Each row is followed by its class. Each block has new classes.
[ 2.07 -0.48 -5.04 -0.05 -0.84  0.06  0.36  0.59  1.21 -3.33  5.64  2.58
 -1.88 -1.15  2.39 -0.84 -0.22 -0.08  0.15 -0.85  0.59  0.27 -7.37 -2.00
  0.46  2.48 -0.56 -1.91 -0.69 -0.94 -0.41 -1.85 -2.90 -2.95  0.53  1.98
  1.37 -1.30 -0.70]	D
[ 1.92  0.06 -1.01  2.11 -3.78  0.60 -0.04  0.70 -0.03  1.16 -0.68 -3.90
  1.98 -0.06  0.80 -0.83 -0.32 -0.63  1.91 -0.07  0.76  1.49  0.86  0.41
 -2.33 -0.81 -0.92 -1.24  2.85 -0.43 -0.78 -0.22  0.87  1.31 -0.84  1.34
 -1.00  0.69  0.32]	B
[ 4.09  0.17  4.03 -1.46 -4.68 -0.47 -0.17  0.60 -3.45  1.12  0.64  0.35
 -3.71 -0.32 -1.10 -0.01 -1.19 -1.70  0.43  0.64  1.32 -0.81  4.32 -1.71
 -1.03  2.33  0.59  0.82 -2.78  0.53  1.59 -0.08  2.23 -1.60 -0.67  1.51
 -0.67 -0.63 -0.97]	G
[ 1.53  0.77  1.06  0.21 -0.89  0.31  0.78  0.27 -3.32 -0.92  0.02  1.49
 -2.64  0.42 -0.41 -1.23  0.03  1.25  0.86  0.57  0.48  1.22 -1.52  1.22
 -0.64  0.03  0.74  0.21 -0.31 -1.43  1.25 -1.28  4.00  2.25 -0.42  1.16
 -0.77  1.19  0.06]	B
[ 5.23 -1.74 -4.17  0.09 -0.89 -0.34 -0.30  0.15 -0.40 -0.17  4.60 -1.68
 -0.20  1.07  3.15  0.20  0.80  2.72  0.78 -0.71 -0.41 -1.12 -4.70  0.03
  0.44  4.62 -0.28  0.95  3.61  0.05  0.04 -0.58 -2.72  1.97 -1.01  1.58
  2.72  0.96 -0.62]	D
[ 2.63 -0.49 -1.80  1.10 -5.24  0.38 -0.30  0.16  2.26 -1.05  3.18  1.34
 -1.82 -1.20  1.29 -2.21 -0.67 -2.69  1.34 -1.66  0.15 -0.94 -0.99  1.04
 -0.97 -1.51 -0.89  0.63 -0.74 -0.09  1.09 -0.92 -0.15  0.15 -0.94  3.09
 -0.62 -1.21  0.29]	G
[ 0.99  1.61  5.74 -0.68 -1.26 -0.20 -0.89 -0.31  5.35  1.99 -1.45  0.45
 -3.28  0.21 -0.24  0.42 -1.48 -1.17 -1.45  0.27  0.07 -0.94  5.62 -0.98
 -0.56  0.88 -0.17 -0.85 -1.08  0.16 -0.27 -0.65 -2.19 -3.99 -1.50  0.33
  0.55 -0.35  0.17]	D
[ 1.99 -1.12 -4.39  1.80 -2.81  0.76  0.12  0.74 -0.38 -1.07  0.08  0.14
 -0.67 -1.29  1.13 -1.61  0.43 -1.85  1.12 -0.81  0.96  0.29 -4.46  0.89
 -1.52  1.27 -1.48  0.81 -1.01 -0.74 -3.36  1.70  2.75  1.65 -0.75  0.19
 -0.44 -0.66  1.57]	B
[-0.74 -1.35  3.76  2.54 -1.36 -0.38 -0.56 -0.31  0.31  2.65  2.28 -0.95
 -0.63  0.76  0.35  2.66 -0.02  0.30 -0.12 -0.12 -1.06 -0.19  4.26  0.32
 -6.62  1.75 -0.38  0.69  2.83  0.71  1.16  0.05 -3.37  0.36  0.56 -0.33
  0.82  0.58  1.12]	D
[ 0.98  1.37 -1.07 -0.71  4.60  0.15 -0.81 -1.20 -2.84  2.30  1.02 -0.96
 -1.99  0.28  2.59  2.11 -1.48 -0.06  0.64  0.16  0.08 -0.87 -2.95 -0.94
  1.75  3.14  0.33  0.18  3.08  1.00 -1.66 -1.69 -1.96 -0.57  1.19 -2.95
  2.24 -0.33  0.80]	D
[ 2.52  4.02  2.77  0.22 -7.39  0.21  2.73  0.50  1.66 -1.77  5.37  1.67
 -4.15  0.35 -1.21 -2.96 -2.00  0.97  0.60  0.57  0.85 -1.25  1.76 -0.01
 -1.64 -2.75  2.35  2.49 -1.73 -0.56  2.12  1.49 -0.51  0.17 -0.77 -1.12
 -0.55  0.39  3.51]	G
[ 2.39 -0.35 -3.13  1.31 -1.14 -1.99 -0.24 -0.56 -4.00 -0.24  1.23 -2.45
  5.94 -1.94  1.96 -2.66  0.96 -1.70  0.41  0.35 -0.81  0.19  2.93  1.10
  0.62  7.70 -0.43  1.43  2.64 -0.95 -3.61  0.30 -1.44 -7.08 -1.18 -0.17
  0.27  0.95 -1.93]	D
[ 2.23  0.56 -0.96  0.43 -3.80  0.55 -0.32  1.93 -0.58 -1.15 -0.10  2.56
 -2.30 -0.45  1.30 -2.46 -0.05 -0.93  0.75  0.01  1.95 -2.95 -1.35  1.60
 -2.91 -1.69 -1.38  1.18 -1.40 -0.67 -1.71  0.72  3.99  1.54 -0.88  3.40
  1.08  0.84  0.44]	G
[ 3.23  0.08 -2.62 -1.73  0.27 -0.86 -0.13 -0.51 -3.01  1.36  1.84 -1.38
 -0.23  0.37  1.06  1.09  0.82 -0.99 -0.35 -0.15 -0.42 -0.43 -1.11 -2.04
  1.81  4.41  0.94 -1.03  1.83 -0.11 -1.25  0.59 -3.30 -4.68  1.25 -1.88
  1.01 -1.39  0.00]	D
[ 0.83  0.94  0.41 -0.70 -2.25 -0.45  0.34 -0.56  1.63 -5.65  0.26  0.96
 -1.65 -1.02 -1.38 -2.82 -0.58 -1.08  2.98 -0.33  0.65 -0.79  1.78 -0.93
 -0.66  0.15 -0.02  0.29 -1.19  0.24  2.77  0.36  1.70 -0.89 -0.15 -0.65
 -0.20 -0.45 -1.12]	G
